Here is a tiny trained network, its code and every weight. The questions are about switching its units off for an input and a target symbol, where a switched-off unit gives its printed mean instead of its output.

import numpy as np


def w(rows, s, z=0):
    codes = np.array(rows[::2]) - 128.0
    scale = np.full(codes.shape[1], s)
    scale[-1] = z or s
    return codes * scale


def f(y):
    return y / 2 * (1 + np.tanh(0.7978845608 * (y + 0.044715 * y**3)))


def softmax(a):
    e = np.exp(a - a.max(-1, keepdims=True))
    return e / e.sum(-1, keepdims=True)


def log_softmax(a):
    a = a - a.max(-1, keepdims=True)
    return a - np.log(np.exp(a).sum(-1, keepdims=True))


def net(x, mask):
    ids = ['ΓΘαημφψ'.index(c) for c in x.split()]
    T = len(ids)
    res = E[ids] + P[:T]
    r = res
    for j in range(2):
        rows = slice(3 * j, 3 * j + 3)
        q, k, v = (r @ M[0][rows].T for M in (Q, K, V))
        z = softmax(np.where(np.tri(T) > 0, q @ k.T / 3**0.5, -1e9)) @ v
        o = O[0][rows]
        res = res + np.where(mask[j], z, o[:, -1]) @ o[:, :-1]
    y = f(res @ A[0][:, :-1].T + A[0][:, -1])
    res = res + np.where(mask[2:10], y, B[0][:, -1]) @ B[0][:, :-1]
    return log_softmax(res[-1] @ U[:, :-1].T + U[:, -1])


Q, K, V, O, A, B = {}, {}, {}, {}, {}, {}
E = w([
[47,116,128,105,72,5],'Γ',
[80,163,127,196,98,186],'Θ',
[181,96,93,74,106,152],'α',
[160,204,83,161,86,4],'η',
[155,79,149,170,103,100],'μ',
[119,49,64,107,124,141],'φ',
[152,143,100,214,160,143],'ψ',
],0.021)
P = w([
[168,41,92,70,98,3],'0',
[144,180,137,175,120,153],'1',
[145,163,147,173,109,151],'2',
[139,156,131,183,127,158],'3',
[137,153,149,174,97,139],'4',
[132,138,130,174,111,149],'5',
[133,138,126,185,105,150],'6',
[119,118,135,170,99,142],'7',
[148,104,141,144,98,140],'8',
[140,122,123,165,103,146],'9',
[139,108,148,151,91,137],'10',
],0.013)
Q[0] = w([
[79,135,58,57,254,158],'h0',
[184,163,197,52,210,124],'h0',
[194,113,45,114,99,144],'h0',
[119,195,139,59,202,132],'h1',
[153,159,142,81,73,144],'h1',
[67,141,194,124,186,144],'h1',
],0.0086)
K[0] = w([
[127,190,204,197,77,162],'h0',
[17,145,210,101,166,189],'h0',
[87,60,182,120,130,62],'h0',
[51,254,181,160,123,244],'h1',
[200,103,164,114,177,82],'h1',
[171,196,82,79,139,173],'h1',
],0.0094)
V[0] = w([
[156,169,56,166,123,141],'h0',
[116,148,120,151,12,174],'h0',
[131,141,78,60,110,186],'h0',
[131,162,130,138,155,156],'h1',
[18,60,85,123,179,145],'h1',
[179,65,200,130,169,114],'h1',
],0.011)
O[0] = w([
[168,69,121,55,43,112,147],'h0',
[195,207,172,118,74,36,116],'h0',
[180,177,47,90,197,209,64],'h0',
[254,90,143,121,56,163,1],'h1',
[89,180,4,189,49,147,143],'h1',
[155,50,59,208,180,118,164],'h1',
],0.0076,0.0084)
A[0] = w([
[85,174,110,101,125,15,252],'n0',
[70,234,117,40,155,120,252],'n1',
[153,130,181,175,166,140,87],'n2',
[73,136,187,107,2,211,170],'n3',
[223,176,80,116,96,99,61],'n4',
[209,116,176,94,59,151,207],'n5',
[199,124,63,142,130,53,177],'n6',
[209,154,50,145,187,125,99],'n7',
],0.0069,0.0024)
B[0] = w([
[172,76,233,36,125,203,254],'n0',
[162,170,64,79,77,212,166],'n1',
[158,152,253,96,164,108,144],'n2',
[202,88,104,39,88,153,206],'n3',
[60,19,89,173,105,144,137],'n4',
[118,93,77,189,182,122,155],'n5',
[210,157,145,184,156,204,175],'n6',
[133,70,135,127,116,41,143],'n7',
],0.0068,0.0074)
U = w([
[60,183,131,72,95,52,242],'Γ',
[141,93,152,146,78,166,190],'Θ',
[100,141,20,63,122,21,59],'α',
[102,149,166,40,148,76,1],'η',
[129,123,127,157,116,2,113],'μ',
[162,109,96,38,225,178,95],'φ',
[206,176,112,108,58,29,165],'ψ',
],0.0075,0.0036)

Each question gives the input, a string of symbols that net reads in full, and the target symbol t.
The units are the heads (3 rows each of Q, K, V and O) and the neurons (one row each of A and B). Each row of codes is followed by its name. A weight is (code - 128) times the scale printed after its matrix; where a second scale follows, it is the last column's (O, A, B and U).
mask holds one flag per unit, heads first, then neurons. A switched-off unit (its flag False) gives its mean, the last column of its rows in O or B, instead of its output. The means were averaged over made-up inputs and are rounded, as every weight is.
A unit's drop is (log p(t) with every unit on - log p(t) with that unit switched off) / (log p(t) with every unit on - log p(t) with every unit switched off).
The circuit of an input: a set's keep is (log p(t) with only the set's units on - log p(t) with every unit switched off) / (log p(t) with every unit on - log p(t) with every unit switched off). Starting from all 10 units, units are removed one at a time, each time the one whose removal leaves the highest keep (on an exact tie, the one counted first), for as long as the keep stays at least 0.8.
circuit, biggest first: the units of the circuit, biggest drop first
k most important neurons: the k neurons with the biggest drops, biggest first
drop of u: that unit's drop, to one decimal
input μ μ Θ Γ Θ ψ μ μ μ α Θ, target μ: 2 most important neurons : (n0, n1)
input α Θ Θ Θ Θ Θ η Θ Θ η Θ, target φ: circuit, biggest first : (h0)
input μ μ Θ Θ Θ Θ Θ Θ ψ φ, target μ: circuit, biggest first : (h1, h0, n0)
input φ α μ Γ η η Γ α, target α: circuit, biggest first : (h1, n0)
input Γ ψ Γ η, target Γ: circuit, biggest first : (h1, h0)
input φ Θ ψ η α, target α: 2 most important neurons : (n0, n7)
input φ φ Γ Θ Θ Θ Θ, target α: circuit, biggest first : (h1, n0, h0)
input φ ψ Θ Γ μ η φ ψ φ, target α: 2 most important neurons : (n0, n2)
input μ μ η ψ, target μ: circuit, biggest first : (n0, h1, h0)
input μ Θ α μ, target μ: circuit, biggest first : (h1, n0, h0)
input Θ Θ Θ Θ η ψ ψ μ Θ, target ψ: circuit, biggest first : (h0, n3)
input Θ η Θ φ Γ, target ψ: 2 most important neurons : (n3, n1)
input η Θ ψ μ η Θ Θ Θ μ, target η: drop of h1 : 1.2
input Γ φ Θ φ, target Γ: drop of n3 : 0.1
input η μ ψ φ μ, target η: most important neuron : (n2)
input μ φ ψ Θ φ α μ Γ Θ Θ, target μ: drop of n0 : 0.3
input φ Γ Θ ψ Θ ψ, target α: 2 most important neurons : (n0, n7)
